Here is a tiny trained network, its code and every weight. The questions are about switching its units off for an input and a class, where a switched-off unit gives its printed mean instead of its output.

import numpy as np


def w(rows, s, z=0):
    codes = np.array(rows[::2]) - 128.0
    scale = np.full(codes.shape[1], s)
    scale[-1] = z or s
    return codes * scale


def f(y):
    return y / 2 * (1 + np.tanh(0.7978845608 * (y + 0.044715 * y**3)))


def log_softmax(a):
    a = a - a.max(-1, keepdims=True)
    return a - np.log(np.exp(a).sum(-1, keepdims=True))


def net(x, mask):
    res = np.array(x, float).reshape(1, 5) / 4 @ E
    y = f(res @ A[0][:, :-1].T + A[0][:, -1])
    res = res + np.where(mask, y, B[0][:, -1]) @ B[0][:, :-1]
    return log_softmax(res[-1] @ U[:, :-1].T + U[:, -1])


A, B = {}, {}
E = w([
[127,126,125],'x0',
[191,217,56],'x1',
[129,127,128],'x2',
[3,195,70],'x3',
[118,52,2],'x4',
],0.0072)
A[0] = w([
[41,178,76,162],'n0',
[60,47,197,162],'n1',
[139,176,170,61],'n2',
[99,93,158,58],'n3',
[197,38,133,250],'n4',
[250,158,121,94],'n5',
[131,170,140,81],'n6',
[169,211,83,69],'n7',
[131,63,48,127],'n8',
[62,191,114,252],'n9',
],0.012,0.0036)
B[0] = w([
[203,75,192,230],'n0',
[243,161,2,228],'n1',
[163,171,146,160],'n2',
[135,169,22,138],'n3',
[185,105,171,254],'n4',
[175,82,118,215],'n5',
[195,171,68,139],'n6',
[184,111,12,180],'n7',
[198,253,212,205],'n8',
[234,60,172,233],'n9',
],0.0095,0.0071)
U = w([
[150,4,168,98],'0',
[146,92,136,240],'1',
[146,120,61,152],'2',
[142,221,176,172],'3',
[138,71,141,219],'4',
[96,100,137,68],'5',
[22,163,104,2],'6',
[40,184,103,6],'7',
],0.016,0.0065)

Each question gives the input, the list of numbers given to net, and the class t.
The units are the neurons (one row each of A and B). Each row of codes is followed by its name. A weight is (code - 128) times the scale printed after its matrix; where a second scale follows, it is the last column's (A, B and U).
mask holds one flag per neuron, in row order. A switched-off neuron (its flag False) gives its mean, the last column of its row in B, instead of its output. The means were averaged over made-up inputs and are rounded, as every weight is.
A unit's drop is (log p(t) with every unit on - log p(t) with that unit switched off) / (log p(t) with every unit on - log p(t) with every unit switched off).
The circuit of an input: a set's keep is (log p(t) with only the set's units on - log p(t) with every unit switched off) / (log p(t) with every unit on - log p(t) with every unit switched off). Starting from all 10 units, units are removed one at a time, each time the one whose removal leaves the highest keep (on an exact tie, the one counted first), for as long as the keep stays at least 0.8.
circuit, biggest first: the units of the circuit, biggest drop first
most important unit: the unit with the biggest drop
k most important neurons: the k neurons with the biggest drops, biggest first
drop of u: that unit's drop, to one decimal
input [-4,6,5,1,-2], class 2: circuit, biggest first -> (n7)
input [-2,-6,4,8,4], class 0: 2 most important neurons -> (n0, n9)
input [-3,3,-1,-6,8], class 3: 2 most important neurons -> (n8, n9)
input [8,7,1,4,8], class 3: 2 most important neurons -> (n8, n1)
input [3,5,3,3,-4], class 2: 3 most important neurons -> (n7, n8, n4)
input [2,-6,-8,-4,2], class 1: circuit, biggest first -> (n1, n9)
input [-5,7,8,7,-6], class 1: 3 most important neurons -> (n9, n0, n7)
input [3,-5,-2,-3,6], class 3: circuit, biggest first -> (n8, n9)
input [-8,-7,8,-5,-1], class 1: 3 most important neurons -> (n1, n4, n9)
input [3,7,4,7,2], class 0: 3 most important neurons -> (n0, n9, n1)
input [6,6,6,-6,7], class 3: 4 most important neurons -> (n8, n9, n0, n1)
input [2,5,2,5,-4], class 0: circuit, biggest first -> (n9, n0)
input [-4,4,-4,6,-5], class 0: 4 most important neurons -> (n9, n0, n8, n1)
input [-4,-6,8,-7,-8], class 1: 2 most important neurons -> (n1, n8)
input [-4,-7,5,4,-3], class 2: 3 most important neurons -> (n1, n3, n4)
input [7,-4,4,8,-8], class 0: circuit, biggest first -> (n9)
input [5,-5,4,7,-1], class 0: 3 most important neurons -> (n0, n9, n8)
input [-4,2,-4,-4,6], class 3: drop of n9 -> 0.2
input [7,-7,-5,-3,-6], class 2: drop of n1 -> 0.5
input [-7,-1,6,-3,7], class 3: drop of n9 -> 0.1
input [-6,8,5,0,-7], class 2: most important unit -> n7
